Small tables with named rows and columns. After each table, cells are looked up by row and column.

vib:
fields: pizopob, vodu, duvu, logonim, nira, tufimo
defe: [-39.15, 43.50, 41.44, 25.31, -45.39, -30.68]
lam: [-52.12, 44.51, 40.99, 23.40, -61.49, -39.05]
getat: [73.29, 1.92, 6.01, 19.69, 81.72, 66.37]
ropazu: [-49.23, 42.32, 39.48, 22.90, -56.47, -35.78]
gevepa: [45.91, -5.35, 5.97, 20.97, 51.47, 47.30]
pasir: [-41.07, 49.43, 43.70, 24.71, -47.84, -32.00]
ful: [81.76, 2.63, 5.91, 20.27, 91.63, 73.50]

duvu of gevepa = 5.97
logonim of pasir = 24.71
duvu of ful = 5.91
vodu of pasir = 49.43
tufimo of getat = 66.37
logonim of getat = 19.69
vodu of ful = 2.63
logonim of lam = 23.40
pizopob of gevepa = 45.91
nira of defe = -45.39
nira of ful = 91.63

belozaz =
columns: melori, nev, rud, zes, kos, kope, kub
kigum: [211, 176, 121, 63, 186, 200, 112]
rivave: [200, 159, 122, 90, 196, 199, 114]
suf: [203, 160, 119, 78, 193, 201, 112]

rivave, kope: 199
suf, kub: 112
rivave, nev: 159
kigum, kos: 186
suf, kope: 201
rivave, kos: 196
kigum, kub: 112
suf, nev: 160
kigum, nev: 176
rivave, zes: 90
suf, rud: 119
kigum, kope: 200
kigum, rud: 121
suf, melori: 203
rivave, rud: 122
suf, zes: 78
suf, kos: 193
kigum, zes: 63

fuvura:
,pebo,ged,sokob,zasede,nasera
ved,82.683,37.578,27.909,34.057,37.213
fasog,65.525,59.324,14.304,24.088,33.264
tamiga,78.930,43.902,22.400,27.852,36.057
sakop,71.622,30.057,50.246,64.401,24.194
rus,78.180,29.949,45.640,59.024,30.193
femabi,82.489,30.907,40.209,51.260,34.619
zeker,84.059,33.395,34.134,42.313,36.943

pebo of fasog = 65.525
ged of tamiga = 43.902
sokob of femabi = 40.209
zasede of zeker = 42.313
pebo of rus = 78.180
sokob of zeker = 34.134

Table suna
	duko	mifa
lef	98	42
lalatu	77	13
lal	-43	44
resafa	71	63
zet	-41	-67
siv	65	99
sidog	-32	43
lepa	-34	15

What is the mifa of lepa in suna?
15
What is the mifa of siv in suna?
99
What is the mifa of zet in suna?
-67
What is the duko of lal in suna?
-43
What is the mifa of sidog in suna?
43
What is the duko of zet in suna?
-41
What is the duko of siv in suna?
65
What is the mifa of lalatu in suna?
13
What is the mifa of lal in suna?
44
What is the duko of lalatu in suna?
77
What is the duko of lef in suna?
98

daso:
         vuluv  fip  novu  zut  fige  ludi  kiv
mikozog     31   42    58   62    61    60   24
liro        71   34    35   62    45    49   60
teb         59   86    61   58    37    45   65
kiga        53   57    42   61    33    65   39
sinurep     73   30    29   66    61    54   62
rukobap     69   61    58   53    50    63   67

What is the ludi of teb in daso? 45
What is the novu of mikozog in daso? 58
What is the novu of rukobap in daso? 58
What is the ludi of mikozog in daso? 60
What is the novu of teb in daso? 61
What is the zut of rukobap in daso? 53
What is the fip of sinurep in daso? 30
What is the novu of sinurep in daso? 29
What is the fip of kiga in daso? 57
What is the fip of mikozog in daso? 42
What is the ludi of liro in daso? 49
What is the kiv of mikozog in daso? 24
What is the zut of mikozog in daso? 62
What is the fige of teb in daso? 37
What is the fige of kiga in daso? 33

Table pogul
|  | detuzan | sut | gez | pozafo | riled | loz |
|---|---|---|---|---|---|---|
| leto | 55 | 55 | 56 | 56 | 53 | 54 |
| zub | 52 | 62 | 67 | 67 | 27 | 36 |
| getuz | 51 | 65 | 73 | 70 | 11 | 25 |
| kap | 50 | 68 | 77 | 75 | 1 | 16 |
| zun | 59 | 47 | 39 | 41 | 92 | 81 |

riled of zub = 27
loz of zub = 36
riled of getuz = 11
riled of kap = 1
detuzan of kap = 50
pozafo of leto = 56
pozafo of kap = 75
gez of getuz = 73
sut of getuz = 65
sut of zub = 62
pozafo of zub = 67
riled of leto = 53
gez of kap = 77
gez of zun = 39
pozafo of zun = 41

vipagoz
|  | folef | tus | kosuvi | duk |
|---|---|---|---|---|
| zevanet | 136 | 201 | 249 | 227 |
| maka | 141 | 175 | 205 | 167 |
| kofuv | 140 | 195 | 93 | 158 |
| lin | 217 | 158 | 190 | 190 |
| taz | 209 | 172 | 182 | 200 |
| zarek | 222 | 208 | 188 | 192 |
| zep | 219 | 153 | 191 | 184 |
| zimake | 154 | 189 | 41 | 138 |
| muz | 236 | 195 | 239 | 170 |
| pim | 180 | 214 | 98 | 231 |
| gelerek | 162 | 165 | 203 | 199 |
| ragebol | 243 | 199 | 247 | 171 |

tus of muz: 195
tus of taz: 172
tus of zep: 153
folef of zevanet: 136
tus of zarek: 208
kosuvi of taz: 182
folef of taz: 209
duk of zimake: 138
folef of muz: 236
tus of maka: 175
duk of gelerek: 199
kosuvi of ragebol: 247
duk of zevanet: 227
tus of pim: 214
duk of kofuv: 158

nirimo:
,lam,zat,nas,zakaro
mumavus,-21593,-46474,-55029,-64940
zomided,-24497,-47749,-51054,-61882
mipule,-2218,-21562,73110,68739
ruk,44623,54508,-30917,6912
savuti,-26803,-48177,-46955,-59077
vuf,50405,-4763,-9657,40498
regu,-15098,-40342,70944,54286
gat,-7681,87828,-59122,-13600
vin,19298,73593,-76126,6459
nok,-38260,-60864,1717,18290

zakaro of zomided: -61882
lam of gat: -7681
nas of ruk: -30917
zakaro of mipule: 68739
nas of savuti: -46955
zakaro of nok: 18290
zat of zomided: -47749
lam of nok: -38260
zat of savuti: -48177
lam of mumavus: -21593
lam of mipule: -2218
zakaro of vin: 6459
nas of vin: -76126
zakaro of regu: 54286
zat of gat: 87828
lam of zomided: -24497

zesat:
	guremut	lof	mono	vere	vop	tobop	kito	nupus	zil
komuvuf	186	72	79	131	81	75	174	92	104
nilidiv	195	155	101	151	141	168	153	64	146
zalos	157	60	70	131	83	81	176	95	77
namud	97	111	72	151	143	178	162	75	54
lelifa	207	148	102	147	131	152	156	67	154
sef	101	119	74	152	148	184	160	72	60
duz	205	149	102	147	133	155	156	67	152
gol	153	60	69	131	84	82	176	95	75
nirit	217	138	102	143	122	135	159	72	155
vagu	178	159	99	152	150	182	153	62	135
dinapa	97	84	65	143	122	145	169	84	41
repova	96	108	70	149	140	173	163	75	52
miv	198	81	83	131	84	77	172	90	118
kasit	199	153	102	149	139	163	155	65	149

What is the vere of kasit in zesat?
149
What is the kito of komuvuf in zesat?
174
What is the kito of nilidiv in zesat?
153
What is the vop of nirit in zesat?
122
What is the kito of vagu in zesat?
153
What is the mono of duz in zesat?
102
What is the vop of zalos in zesat?
83
Row with the largest guremut: nirit

